Here is a tiny trained network, its code and every weight. The questions are about switching its units off for an input and a class, where a switched-off unit gives its printed mean instead of its output.

import numpy as np


def w(rows, s, z=0):
    codes = np.array(rows[::2]) - 128.0
    scale = np.full(codes.shape[1], s)
    scale[-1] = z or s
    return codes * scale


def f(y):
    return y / 2 * (1 + np.tanh(0.7978845608 * (y + 0.044715 * y**3)))


def log_softmax(a):
    a = a - a.max(-1, keepdims=True)
    return a - np.log(np.exp(a).sum(-1, keepdims=True))


def net(x, mask):
    res = np.array(x, float).reshape(1, 7) / 4 @ E
    y = f(res @ A[0][:, :-1].T + A[0][:, -1])
    res = res + np.where(mask, y, B[0][:, -1]) @ B[0][:, :-1]
    return log_softmax(res[-1] @ U[:, :-1].T + U[:, -1])


A, B = {}, {}
E = w([
[29,179,207,61,144,80],'x0',
[126,129,130,128,127,135],'x1',
[2,91,83,241,207,119],'x2',
[190,177,37,134,181,49],'x3',
[120,112,124,130,102,109],'x4',
[132,124,143,141,129,125],'x5',
[130,121,136,128,137,130],'x6',
],0.006)
A[0] = w([
[71,167,159,57,158,93,53],'n1',
[168,173,76,119,227,139,175],'n2',
[100,68,142,178,220,107,56],'n3',
[107,44,171,118,92,255,184],'n4',
[151,159,83,142,101,17,137],'n5',
[191,141,192,92,107,108,110],'n6',
[150,62,73,131,108,151,14],'n7',
[72,180,148,96,108,57,45],'n8',
[96,134,146,91,137,74,4],'n9',
[219,67,38,188,127,175,181],'n10',
[155,180,45,76,207,31,148],'n11',
[62,207,150,81,131,58,22],'n12',
[48,60,81,154,206,113,56],'n13',
[187,177,135,109,45,110,55],'n14',
[63,121,97,199,157,124,67],'n15',
[97,79,86,164,165,130,61],'n16',
[154,187,45,146,166,63,142],'n17',
[76,135,163,69,128,34,19],'n18',
[158,59,53,132,97,180,85],'n19',
[84,146,102,173,169,125,32],'n20',
],0.008,0.0042)
B[0] = w([
[178,147,137,208,172,66,155],'n1',
[71,107,155,124,141,81,188],'n2',
[174,168,73,100,71,183,160],'n3',
[50,97,144,98,191,92,228],'n4',
[95,90,147,94,102,193,169],'n5',
[133,175,54,69,84,211,169],'n6',
[176,178,148,194,149,116,127],'n7',
[182,136,175,216,178,108,145],'n8',
[170,182,181,171,187,111,118],'n9',
[124,198,175,164,150,47,253],'n10',
[59,74,140,81,124,161,216],'n11',
[254,138,158,194,150,72,157],'n12',
[174,170,100,98,47,186,185],'n13',
[172,185,72,122,83,181,162],'n14',
[159,161,37,85,84,186,172],'n15',
[165,196,105,113,149,179,148],'n16',
[67,79,183,99,115,116,195],'n17',
[224,164,208,217,174,92,146],'n18',
[153,177,211,212,233,72,166],'n19',
[220,135,65,113,128,189,138],'n20',
],0.0075,0.0059)
U = w([
[65,101,166,109,103,109,254],'0',
[184,143,189,223,169,36,87],'1',
[61,94,147,104,68,112,191],'2',
[163,137,82,73,38,238,5],'3',
[3,2,196,87,110,123,103],'4',
],0.0065,0.0059)

Each question gives the input, the list of numbers given to net, and the class t.
The units are the neurons (one row each of A and B). Each row of codes is followed by its name. A weight is (code - 128) times the scale printed after its matrix; where a second scale follows, it is the last column's (A, B and U).
mask holds one flag per neuron, in row order. A switched-off neuron (its flag False) gives its mean, the last column of its row in B, instead of its output. The means were averaged over made-up inputs and are rounded, as every weight is.
A unit's drop is (log p(t) with every unit on - log p(t) with that unit switched off) / (log p(t) with every unit on - log p(t) with every unit switched off).
The circuit of an input: a set's keep is (log p(t) with only the set's units on - log p(t) with every unit switched off) / (log p(t) with every unit on - log p(t) with every unit switched off). Starting from the 12 units with the biggest drops (on a tie, the unit counted first), units are removed one at a time, each time the one whose removal leaves the highest keep (on an exact tie, the one counted first), for as long as the keep stays at least 0.8.
units of the circuit, in order: the units of the circuit, biggest drop first
top k neurons: the k neurons with the biggest drops, biggest first
drop when u is switched off: that unit's drop, to one decimal
input [-5,-7,0,6,-2,-3,6], class 4: units of the circuit, in order => (n11 n17 n2)
input [3,-6,-7,5,2,1,-1], class 3: top neuron => (n6)
input [-7,4,-4,-6,5,0,8], class 1: units of the circuit, in order => (n19 n10)
input [-2,6,4,1,-1,-3,-6], class 3: units of the circuit, in order => (n4 n15 n13)
input [-7,-7,8,-4,6,1,-7], class 3: top 3 neurons => (n15 n13 n3)
input [-7,8,-5,1,2,-2,8], class 1: units of the circuit, in order => (n10 n19)
input [-3,-4,3,6,-1,3,-6], class 4: top 2 neurons => (n17 n11)
input [2,7,-7,5,5,6,7], class 3: units of the circuit, in order => (n6 n14)
input [5,-4,4,8,-1,3,-5], class 4: units of the circuit, in order => (n11 n17)
input [8,7,2,4,7,-8,1], class 1: units of the circuit, in order => (n12 n18)
input [0,-3,5,7,6,-2,1], class 4: units of the circuit, in order => (n17 n11)
input [-2,-8,1,8,6,-7,5], class 4: units of the circuit, in order => (n11 n17 n5)
input [-3,-7,-4,8,-2,3,-4], class 4: units of the circuit, in order => (n11 n17 n5)
input [4,-1,-8,6,-2,-3,2], class 3: top 2 neurons => (n6 n14)
input [-8,-2,-8,-3,0,-6,-7], class 1: top 2 neurons => (n19 n10)
input [5,1,6,1,1,-2,-2], class 3: top neuron => (n13)
input [6,0,-3,-2,-3,-3,8], class 1: drop when n1 is switched off => 0.2
input [0,-7,-1,6,-3,5,6], class 4: drop when n14 is switched off => 0.0
input [7,4,8,-6,-5,6,-5], class 3: drop when n10 is switched off => 0.1
input [-4,-6,6,3,2,-4,-5], class 3: drop when n16 is switched off => 0.2
